Below are the code and all the weights of a small trained network. Each question names an input and a target symbol and asks about switching units off, where a switched-off unit gives its printed mean instead of its output.

import numpy as np


def w(rows, s, z=0):
    codes = np.array(rows[::2]) - 128.0
    scale = np.full(codes.shape[1], s)
    scale[-1] = z or s
    return codes * scale


def f(y):
    return y / 2 * (1 + np.tanh(0.7978845608 * (y + 0.044715 * y**3)))


def softmax(a):
    e = np.exp(a - a.max(-1, keepdims=True))
    return e / e.sum(-1, keepdims=True)


def log_softmax(a):
    a = a - a.max(-1, keepdims=True)
    return a - np.log(np.exp(a).sum(-1, keepdims=True))


def net(x, mask):
    ids = ['βγδεζηθλμξπστφψω'.index(c) for c in x.split()]
    T = len(ids)
    res = E[ids] + P[:T]
    u = 0
    for l in range(2):
        q, k, v = (res @ M[l].T for M in (Q, K, V))
        z = softmax(np.where(np.tri(T) > 0, q @ k.T / 2**0.5, -1e9)) @ v
        res = res + np.where(mask[u], z, O[l][:, -1]) @ O[l][:, :-1]
        u += 1
        y = f(res @ A[l][:, :-1].T + A[l][:, -1])
        res = res + np.where(mask[u : u + 12], y, B[l][:, -1]) @ B[l][:, :-1]
        u += 12
    return log_softmax(res[-1] @ U[:, :-1].T + U[:, -1])


Q, K, V, O, A, B = {}, {}, {}, {}, {}, {}
E = w([
[88,98,72,161,90,177,116,97,165,116,127],'β',
[65,111,148,110,122,169,113,159,120,135,166],'γ',
[89,79,131,122,99,146,101,125,134,134,160],'δ',
[73,107,114,127,120,194,116,124,144,127,143],'ε',
[72,116,89,143,100,166,113,128,94,130,120],'ζ',
[51,111,118,75,114,138,98,135,87,117,140],'η',
[106,145,121,173,109,144,139,140,121,102,104],'θ',
[114,147,150,142,110,122,129,156,54,98,110],'λ',
[118,116,98,88,90,110,123,100,88,80,115],'μ',
[149,108,163,107,92,147,125,117,112,95,124],'ξ',
[163,101,159,115,127,145,134,100,125,119,163],'π',
[122,184,190,147,149,70,182,4,96,196,97],'σ',
[114,163,112,85,168,109,129,135,72,103,184],'τ',
[137,160,117,109,146,133,149,127,169,74,152],'φ',
[157,154,69,138,143,125,122,88,101,97,176],'ψ',
[171,156,112,135,134,100,143,161,91,100,116],'ω',
],0.027)
P = w([
[81,38,134,234,160,137,88,168,122,4,94],'0',
[103,68,128,200,154,149,80,163,139,41,88],'1',
[114,85,120,171,162,156,109,154,120,44,86],'2',
[116,115,129,157,141,150,109,135,119,62,105],'3',
[124,135,134,146,126,145,120,123,116,77,111],'4',
[130,155,136,135,112,142,136,111,108,94,122],'5',
[136,170,135,121,102,135,153,103,103,112,127],'6',
[145,183,133,106,95,135,169,90,97,128,129],'7',
[149,199,133,92,79,125,184,82,96,142,133],'8',
[157,215,139,78,75,123,200,68,90,157,135],'9',
[153,227,142,66,59,113,203,63,90,173,140],'10',
[155,240,141,57,46,110,213,51,83,193,139],'11',
],0.012)
Q[0] = w([
[58,154,84,130,128,136,90,135,173,212,169],'L0H1',
[12,171,165,154,2,207,152,66,51,23,142],'L0H1',
],0.0082)
K[0] = w([
[37,161,126,155,62,166,135,99,111,146,71],'L0H1',
[183,248,182,83,118,72,253,13,113,218,89],'L0H1',
],0.0067)
V[0] = w([
[168,170,127,142,58,120,121,180,75,70,75],'L0H1',
[2,105,123,154,84,187,150,109,108,180,88],'L0H1',
],0.0079)
O[0] = w([
[208,135,87,51,198,135,86,169,187,206,9,254],'L0H1',
[138,212,189,124,79,70,1,77,161,125,177,118],'L0H1',
],0.0091,0.0053)
A[0] = w([
[132,142,157,242,198,74,154,113,118,146,60,107],'L0N1',
[204,96,137,126,143,232,86,65,209,190,109,59],'L0N2',
[82,124,152,74,220,72,104,151,141,163,136,145],'L0N3',
[91,120,185,176,110,149,154,166,122,99,136,51],'L0N4',
[68,93,87,94,86,213,189,206,107,140,71,206],'L0N5',
[102,139,142,100,100,115,150,95,105,149,84,133],'L0N6',
[154,45,75,89,166,154,174,178,130,173,81,16],'L0N7',
[88,127,90,159,46,145,168,142,126,127,134,169],'L0N8',
[178,35,200,125,127,144,143,122,126,151,138,172],'L0N9',
[126,57,40,129,110,43,71,112,141,224,98,126],'L0N10',
[141,133,118,69,134,141,102,91,138,104,182,61],'L0N11',
[143,88,217,93,206,162,147,138,255,206,185,253],'L0N12',
],0.0082,0.0054)
B[0] = w([
[75,120,151,183,129,166,60,88,89,87,200,139],'L0N1',
[99,147,184,99,115,109,139,207,2,137,127,149],'L0N2',
[130,132,109,157,65,200,137,151,41,112,101,132],'L0N3',
[125,178,173,126,136,112,98,174,184,175,136,128],'L0N4',
[164,99,112,110,139,97,141,36,66,55,120,252],'L0N5',
[107,128,143,91,146,176,91,135,160,78,183,157],'L0N6',
[11,169,93,218,46,50,159,115,180,187,171,189],'L0N7',
[187,170,146,87,198,141,87,101,157,144,151,162],'L0N8',
[107,167,107,92,108,78,152,134,55,44,62,134],'L0N9',
[121,144,153,64,186,187,104,117,137,66,133,153],'L0N10',
[169,27,111,80,161,155,124,96,132,194,84,137],'L0N11',
[149,173,60,119,154,125,77,72,153,66,105,141],'L0N12',
],0.0072,0.013)
Q[1] = w([
[79,52,79,172,154,84,237,149,138,91,109],'L1H1',
[194,183,59,61,139,179,146,50,56,1,103],'L1H1',
],0.011)
K[1] = w([
[157,114,110,253,180,114,110,198,140,108,113],'L1H1',
[222,191,119,105,124,106,205,146,123,152,150],'L1H1',
],0.012)
V[1] = w([
[168,179,46,143,226,144,116,77,236,151,189],'L1H1',
[115,139,198,124,117,88,168,89,253,13,28],'L1H1',
],0.0066)
O[1] = w([
[121,82,74,247,65,242,128,206,68,51,137,255],'L1H1',
[236,175,77,109,78,156,183,160,79,224,255,168],'L1H1',
],0.0085,0.0028)
A[1] = w([
[112,93,216,122,124,151,147,178,170,144,172,92],'L1N1',
[87,109,129,110,178,187,98,182,185,145,160,115],'L1N2',
[162,115,134,90,202,81,161,108,152,206,174,47],'L1N3',
[166,125,118,101,212,200,149,135,127,118,72,81],'L1N4',
[87,126,173,111,97,61,121,97,187,193,140,1],'L1N5',
[68,154,136,106,117,135,87,171,164,151,92,204],'L1N6',
[143,138,152,95,182,106,100,143,149,92,63,118],'L1N7',
[192,73,132,132,151,174,130,106,103,100,144,69],'L1N8',
[160,129,111,81,177,155,123,185,141,205,67,82],'L1N9',
[101,108,103,148,48,137,104,111,238,145,151,146],'L1N10',
[185,115,105,134,106,158,116,170,108,199,137,119],'L1N11',
[154,170,151,245,131,150,143,118,230,193,111,127],'L1N12',
],0.012,0.0068)
B[1] = w([
[27,168,115,190,50,58,234,158,145,96,110,134],'L1N1',
[138,188,114,143,107,178,198,76,163,200,117,143],'L1N2',
[103,92,181,121,71,161,183,97,126,150,90,204],'L1N3',
[146,71,171,179,103,68,111,141,123,73,155,217],'L1N4',
[61,100,34,110,122,160,66,169,101,79,100,182],'L1N5',
[176,163,166,154,149,147,170,173,79,187,93,201],'L1N6',
[68,138,120,156,164,140,156,144,191,116,177,213],'L1N7',
[118,129,217,95,135,130,129,188,146,142,137,254],'L1N8',
[175,154,104,165,63,85,73,152,169,85,171,179],'L1N9',
[100,4,94,177,172,80,117,154,86,186,144,169],'L1N10',
[74,127,84,64,173,87,125,112,186,168,187,170],'L1N11',
[183,159,93,114,173,198,157,71,255,108,159,136],'L1N12',
],0.011,0.0091)
U = w([
[158,61,85,137,155,137,105,108,194,116,121,105],'β',
[48,167,156,184,91,103,183,167,119,144,140,14],'γ',
[81,84,115,156,96,44,100,165,125,132,152,2],'δ',
[92,111,152,196,120,153,175,106,170,165,137,110],'ε',
[166,112,161,159,132,131,60,123,80,199,110,234],'ζ',
[83,123,90,85,179,154,94,175,150,128,70,104],'η',
[173,206,126,139,164,253,142,138,205,127,62,227],'θ',
[102,217,193,176,93,30,103,194,138,109,153,90],'λ',
[238,121,61,70,148,54,6,119,135,70,124,135],'μ',
[99,114,139,127,23,107,108,123,198,138,110,154],'ξ',
[209,90,221,105,180,85,170,61,112,148,120,184],'π',
[81,177,127,179,93,123,99,74,126,104,176,47],'σ',
[65,107,181,127,224,43,167,96,163,113,132,118],'τ',
[105,146,110,105,144,138,183,179,113,112,215,98],'φ',
[135,95,107,183,73,221,128,173,114,25,114,154],'ψ',
[163,182,11,152,166,82,186,85,83,108,65,170],'ω',
],0.0056,0.0069)

Each question gives the input, a string of symbols that net reads in full, and the target symbol t.
The units are the heads (2 rows each of Q, K, V and O) and the neurons (one row each of A and B). Each row of codes is followed by its name. A weight is (code - 128) times the scale printed after its matrix; where a second scale follows, it is the last column's (O, A, B and U).
mask holds one flag per unit, layer by layer, with each layer's heads first. A switched-off unit (its flag False) gives its mean, the last column of its rows in O or B, instead of its output. The means were averaged over made-up inputs and are rounded, as every weight is.
A unit's drop is (log p(t) with every unit on - log p(t) with that unit switched off) / (log p(t) with every unit on - log p(t) with every unit switched off).
The circuit of an input: a set's keep is (log p(t) with only the set's units on - log p(t) with every unit switched off) / (log p(t) with every unit on - log p(t) with every unit switched off). Starting from the 12 units with the biggest drops (on a tie, the unit counted first), units are removed one at a time, each time the one whose removal leaves the highest keep (on an exact tie, the one counted first), for as long as the keep stays at least 0.8.
units of the circuit, in order: the units of the circuit, biggest drop first
most important unit: the unit with the biggest drop
top k neurons: the k neurons with the biggest drops, biggest first
top k neurons in layer l: the k neurons of layer l with the biggest drops, biggest first
input ω ξ ζ γ ζ μ φ ω ζ ζ, target ω: most important unit : L0N7
input ψ β ω ζ ψ ψ ζ ψ ζ ε τ, target τ: units of the circuit, in order : L1H1; L0N3
input ξ π ψ σ ψ λ, target λ: units of the circuit, in order : L0H1; L0N4
input π ζ ψ ω η, target ω: units of the circuit, in order : L0N7; L0H1; L0N5; L1N8
input ζ ε ψ ε δ ζ, target ζ: units of the circuit, in order : L0H1; L0N5; L1N10; L1N6
input γ σ η, target η: top 2 neurons : L0N1; L1N5
input σ ψ ψ δ λ ξ μ ζ ξ μ η ω, target ω: units of the circuit, in order : L0H1; L1N8
input θ φ ξ, target φ: units of the circuit, in order : L1H1; L1N11
input δ ξ ζ ε, target ξ: top 4 neurons in layer 0 : L0N7; L0N9; L0N12; L0N2
input φ ψ η ζ ζ, target η: top 3 neurons : L0N5; L1N5; L0N3
input ζ ε γ φ ω τ ψ θ, target ψ: units of the circuit, in order : L0N1; L1H1
input λ ζ ζ, target λ: top 3 neurons in layer 1 : L1N9; L1N4; L1N7
input ζ ψ δ μ η ζ ε, target η: top 2 neurons : L0N5; L1N5
input ξ ω σ, target σ: top 2 neurons : L0N1; L0N5
input μ λ μ λ ξ τ ζ φ π γ λ ε, target λ: units of the circuit, in order : L0H1; L0N2; L1N9
input ζ ζ θ ε φ ω τ, target ω: top 2 neurons : L0N7; L1N8
input λ ζ ψ ε λ ω π τ, target ω: units of the circuit, in order : L0H1; L1N8; L0N8; L1H1
input ε τ π ψ β π ε ζ ω ξ, target ω: units of the circuit, in order : L0N7; L0H1; L1N8; L0N5
input ζ ε μ, target μ: units of the circuit, in order : L1H1; L0H1; L1N9
input ψ θ θ ψ ζ ξ ζ, target ξ: most important unit : L1N3
input θ η ε ξ ζ ξ ω ε φ δ, target φ: top 3 neurons : L0N1; L0N8; L0N10
input ξ ψ λ ζ ω β, target ω: top 2 neurons : L0N7; L0N5
input β ζ ψ ξ β τ ξ λ, target τ: top neuron : L1N7
input δ ψ σ ξ ψ ζ, target ζ: top 3 neurons : L0N5; L0N1; L1N7
input ε ε ζ ζ ψ μ ξ, target ψ: top 2 neurons : L0N8; L0N6
input ψ η ζ ζ φ ψ λ γ λ γ λ, target λ: top 2 neurons : L1N9; L1N7
input ψ β φ θ ζ λ ξ ψ γ ε, target ψ: units of the circuit, in order : L1H1
